Below is a small trained network, with its code and all its weights. Each question gives an input and a class and asks what happens when units are switched off, that is, made to give their printed mean instead of their output.

import numpy as np


def w(rows, s, z=0):
    codes = np.array(rows[::2]) - 128.0
    scale = np.full(codes.shape[1], s)
    scale[-1] = z or s
    return codes * scale


def f(y):
    return y / 2 * (1 + np.tanh(0.7978845608 * (y + 0.044715 * y**3)))


def log_softmax(a):
    a = a - a.max(-1, keepdims=True)
    return a - np.log(np.exp(a).sum(-1, keepdims=True))


def net(x, mask):
    res = np.array(x, float).reshape(1, 5) / 4 @ E
    y = f(res @ A[0][:, :-1].T + A[0][:, -1])
    res = res + np.where(mask, y, B[0][:, -1]) @ B[0][:, :-1]
    return log_softmax(res[-1] @ U[:, :-1].T + U[:, -1])


A, B = {}, {}
E = w([
[198,161,126,128,195,140,96,130,153,222],'x0',
[117,172,118,142,124,130,99,144,140,164],'x1',
[108,142,109,121,183,194,112,158,71,203],'x2',
[212,148,122,132,2,143,220,162,124,94],'x3',
[67,71,114,132,80,178,111,204,245,124],'x4',
],0.0073)
A[0] = w([
[80,87,249,137,163,179,125,200,159,157,182],'neuron 1',
[127,110,68,91,182,106,151,119,121,87,104],'neuron 2',
[92,98,83,68,147,128,197,108,232,213,15],'neuron 3',
[65,242,85,37,114,117,119,64,17,113,4],'neuron 4',
[90,34,81,94,116,145,145,154,194,190,87],'neuron 5',
[174,166,125,85,143,72,104,2,98,144,28],'neuron 6',
[104,205,144,93,173,63,196,85,67,162,65],'neuron 7',
[121,169,149,207,171,49,103,119,205,208,133],'neuron 8',
[46,102,137,113,208,122,105,74,124,162,158],'neuron 9',
[53,98,159,188,200,121,108,125,91,68,165],'neuron 10',
[95,88,176,127,181,128,92,99,132,116,172],'neuron 11',
],0.0071,0.0022)
B[0] = w([
[182,78,137,157,162,97,69,86,157,108,198],'neuron 1',
[134,109,111,104,148,102,85,145,174,135,140],'neuron 2',
[124,185,134,136,171,100,79,199,109,89,147],'neuron 3',
[59,121,157,120,167,119,97,126,160,116,217],'neuron 4',
[183,128,189,181,157,90,48,177,174,2,190],'neuron 5',
[88,195,168,158,153,132,86,94,161,87,219],'neuron 6',
[134,118,185,150,168,152,68,189,186,82,220],'neuron 7',
[159,133,59,124,126,128,188,173,75,124,196],'neuron 8',
[191,88,106,67,140,97,208,94,137,219,253],'neuron 9',
[174,134,135,92,120,130,214,60,104,135,218],'neuron 10',
[155,154,23,131,100,97,154,175,189,239,195],'neuron 11',
],0.0071,0.0044)
U = w([
[178,80,71,100,24,139,63,58,66,162,254],'0',
[131,96,182,149,116,176,2,91,108,78,2],'1',
],0.007,0.0019)

Each question gives the input, the list of numbers given to net, and the class t.
The units are the neurons (one row each of A and B). Each row of codes is followed by its name. A weight is (code - 128) times the scale printed after its matrix; where a second scale follows, it is the last column's (A, B and U).
mask holds one flag per neuron, in row order. A switched-off neuron (its flag False) gives its mean, the last column of its row in B, instead of its output. The means were averaged over made-up inputs and are rounded, as every weight is.
A unit's drop is (log p(t) with every unit on - log p(t) with that unit switched off) / (log p(t) with every unit on - log p(t) with every unit switched off).
The circuit of an input: a set's keep is (log p(t) with only the set's units on - log p(t) with every unit switched off) / (log p(t) with every unit on - log p(t) with every unit switched off). Starting from all 11 units, units are removed one at a time, each time the one whose removal leaves the highest keep (on an exact tie, the one counted first), for as long as the keep stays at least 0.8.
units of the circuit, in order: the units of the circuit, biggest drop first
unit that matters most: the unit with the biggest drop
k most important neurons: the k neurons with the biggest drops, biggest first
drop of u: that unit's drop, to one decimal
input [7,-2,2,-6,3], class 0: unit that matters most	neuron 9
input [7,1,0,6,-8], class 1: units of the circuit, in order	neuron 7; neuron 6
input [7,2,-5,-6,4], class 0: units of the circuit, in order	neuron 8; neuron 9
input [2,-5,-4,0,-6], class 1: units of the circuit, in order	neuron 6; neuron 7
input [8,6,8,1,-7], class 1: 2 most important neurons	neuron 7; neuron 6
input [3,-3,2,-7,6], class 0: 2 most important neurons	neuron 9; neuron 11
input [7,-6,0,3,-4], class 1: units of the circuit, in order	neuron 9; neuron 6
input [7,-8,5,-8,5], class 0: 2 most important neurons	neuron 9; neuron 11
input [-7,2,0,-7,7], class 0: 3 most important neurons	neuron 9; neuron 11; neuron 10
input [5,-3,6,-7,1], class 0: drop of neuron 9	0.2
input [2,4,-1,2,-5], class 1: drop of neuron 7	0.2
input [-7,-6,4,6,8], class 1: drop of neuron 5	0.5
